Below is a small trained network, with its code and all its weights. Each question gives an input and a class and asks what happens when units are switched off, that is, made to give their printed mean instead of their output.

import numpy as np


def w(rows, s, z=0):
    codes = np.array(rows[::2]) - 128.0
    scale = np.full(codes.shape[1], s)
    scale[-1] = z or s
    return codes * scale


def f(y):
    return y / 2 * (1 + np.tanh(0.7978845608 * (y + 0.044715 * y**3)))


def log_softmax(a):
    a = a - a.max(-1, keepdims=True)
    return a - np.log(np.exp(a).sum(-1, keepdims=True))


def net(x, mask):
    res = np.array(x, float).reshape(1, 5) / 4 @ E
    y = f(res @ A[0][:, :-1].T + A[0][:, -1])
    res = res + np.where(mask, y, B[0][:, -1]) @ B[0][:, :-1]
    return log_softmax(res[-1] @ U[:, :-1].T + U[:, -1])


A, B = {}, {}
E = w([
[225,250,113,142,185,97,127,56],'x0',
[151,200,21,160,81,140,183,218],'x1',
[114,215,245,137,86,67,50,221],'x2',
[204,64,156,233,170,60,165,166],'x3',
[181,108,125,186,2,163,37,87],'x4',
],0.0084)
A[0] = w([
[108,113,239,98,150,53,76,72,233],'n0',
[154,237,29,167,49,84,153,237,77],'n1',
[71,157,103,9,204,48,188,146,81],'n2',
[102,148,138,142,203,114,162,179,108],'n3',
[138,224,195,151,118,113,132,135,63],'n4',
[58,194,103,71,110,155,74,112,55],'n5',
[187,183,174,93,166,80,118,42,46],'n6',
[65,179,126,79,57,134,151,113,106],'n7',
[147,79,140,180,118,33,202,76,138],'n8',
[67,214,149,48,80,157,85,97,165],'n9',
[73,60,140,103,107,132,87,200,16],'n10',
[152,226,221,165,80,51,26,179,164],'n11',
[50,84,150,158,69,134,139,188,66],'n12',
[149,149,110,223,24,156,60,134,53],'n13',
[66,39,156,120,67,154,184,201,109],'n14',
[170,86,25,156,122,130,143,1,181],'n15',
[164,84,167,146,86,152,57,54,118],'n16',
[132,107,198,92,171,100,121,59,1],'n17',
[115,132,197,75,42,83,147,214,71],'n18',
[156,133,129,203,40,150,64,76,75],'n19',
[196,244,139,136,127,81,136,58,71],'n20',
[165,74,144,178,112,61,180,159,52],'n21',
[179,227,113,149,139,107,135,102,73],'n22',
[197,85,177,239,139,21,105,212,100],'n23',
[52,144,185,100,225,64,160,163,78],'n24',
[99,166,182,124,153,100,131,163,138],'n25',
],0.01,0.005)
B[0] = w([
[8,155,58,148,123,100,97,138,207],'n0',
[19,167,30,150,76,131,51,173,238],'n1',
[157,170,151,137,55,166,175,164,198],'n2',
[165,169,154,129,47,147,163,163,166],'n3',
[160,120,100,100,210,214,113,117,173],'n4',
[204,147,132,72,71,80,113,61,174],'n5',
[148,181,145,188,151,116,96,77,168],'n6',
[153,133,153,83,128,103,63,78,169],'n7',
[110,121,129,67,83,138,113,74,169],'n8',
[154,118,126,66,98,55,118,67,206],'n9',
[189,150,152,172,192,158,58,125,164],'n10',
[105,77,76,70,205,210,196,125,255],'n11',
[201,170,168,174,191,112,97,113,172],'n12',
[133,200,183,128,71,182,199,180,198],'n13',
[159,181,125,176,234,119,85,125,191],'n14',
[120,94,85,84,203,182,174,111,216],'n15',
[89,192,127,170,43,173,170,180,179],'n16',
[61,173,54,170,95,156,67,113,155],'n17',
[137,119,82,122,190,193,146,110,186],'n18',
[153,180,220,126,81,142,177,180,189],'n19',
[179,111,220,179,211,89,79,162,191],'n20',
[187,131,110,83,95,103,62,75,162],'n21',
[157,131,158,201,175,82,100,113,178],'n22',
[172,83,139,52,55,48,89,58,215],'n23',
[128,187,192,143,54,179,184,157,187],'n24',
[134,117,93,115,138,199,195,109,166],'n25',
],0.011,0.016)
U = w([
[153,169,219,155,46,178,216,169,79],'0',
[186,96,154,10,80,75,73,40,65],'1',
[187,138,200,242,241,127,67,120,67],'2',
[131,72,85,85,202,213,205,111,7],'3',
[21,149,64,191,77,137,58,149,93],'4',
[90,104,113,102,146,145,156,133,254],'5',
],0.014,0.0084)

Each question gives the input, the list of numbers given to net, and the class t.
The units are the neurons (one row each of A and B). Each row of codes is followed by its name. A weight is (code - 128) times the scale printed after its matrix; where a second scale follows, it is the last column's (A, B and U).
mask holds one flag per neuron, in row order. A switched-off neuron (its flag False) gives its mean, the last column of its row in B, instead of its output. The means were averaged over made-up inputs and are rounded, as every weight is.
A unit's drop is (log p(t) with every unit on - log p(t) with that unit switched off) / (log p(t) with every unit on - log p(t) with every unit switched off).
most important unit: the unit with the biggest drop
top k neurons: the k neurons with the biggest drops, biggest first
drop of u: that unit's drop, to one decimal
input [8,1,3,-5,-8], class 0: most important unit -> n2
input [7,-2,7,-4,5], class 2: top 3 neurons -> n20; n6; n22
input [-2,5,-2,5,-1], class 1: top 3 neurons -> n0; n23; n21
input [0,7,-1,-6,-7], class 0: top 2 neurons -> n2; n0
input [2,-4,8,-7,6], class 3: top 2 neurons -> n11; n23
input [6,0,5,-5,-4], class 2: top 2 neurons -> n20; n23
input [7,-2,1,7,-3], class 1: top 3 neurons -> n23; n8; n14
input [-6,7,4,5,-4], class 4: top 3 neurons -> n1; n20; n22
input [-5,4,8,-6,2], class 3: top 3 neurons -> n11; n18; n23
input [1,-2,8,-7,-6], class 3: top 2 neurons -> n11; n25
input [-7,-4,6,-8,-1], class 1: top 2 neurons -> n9; n5
input [-7,8,-2,-2,-6], class 4: top 2 neurons -> n1; n20
input [-1,8,4,1,-6], class 4: drop of n1 -> 6.4
input [5,8,-7,7,6], class 4: drop of n13 -> 0.3
input [-2,-3,-1,7,5], class 1: drop of n23 -> 3.4
input [-4,-6,-8,-5,8], class 0: most important unit -> n16
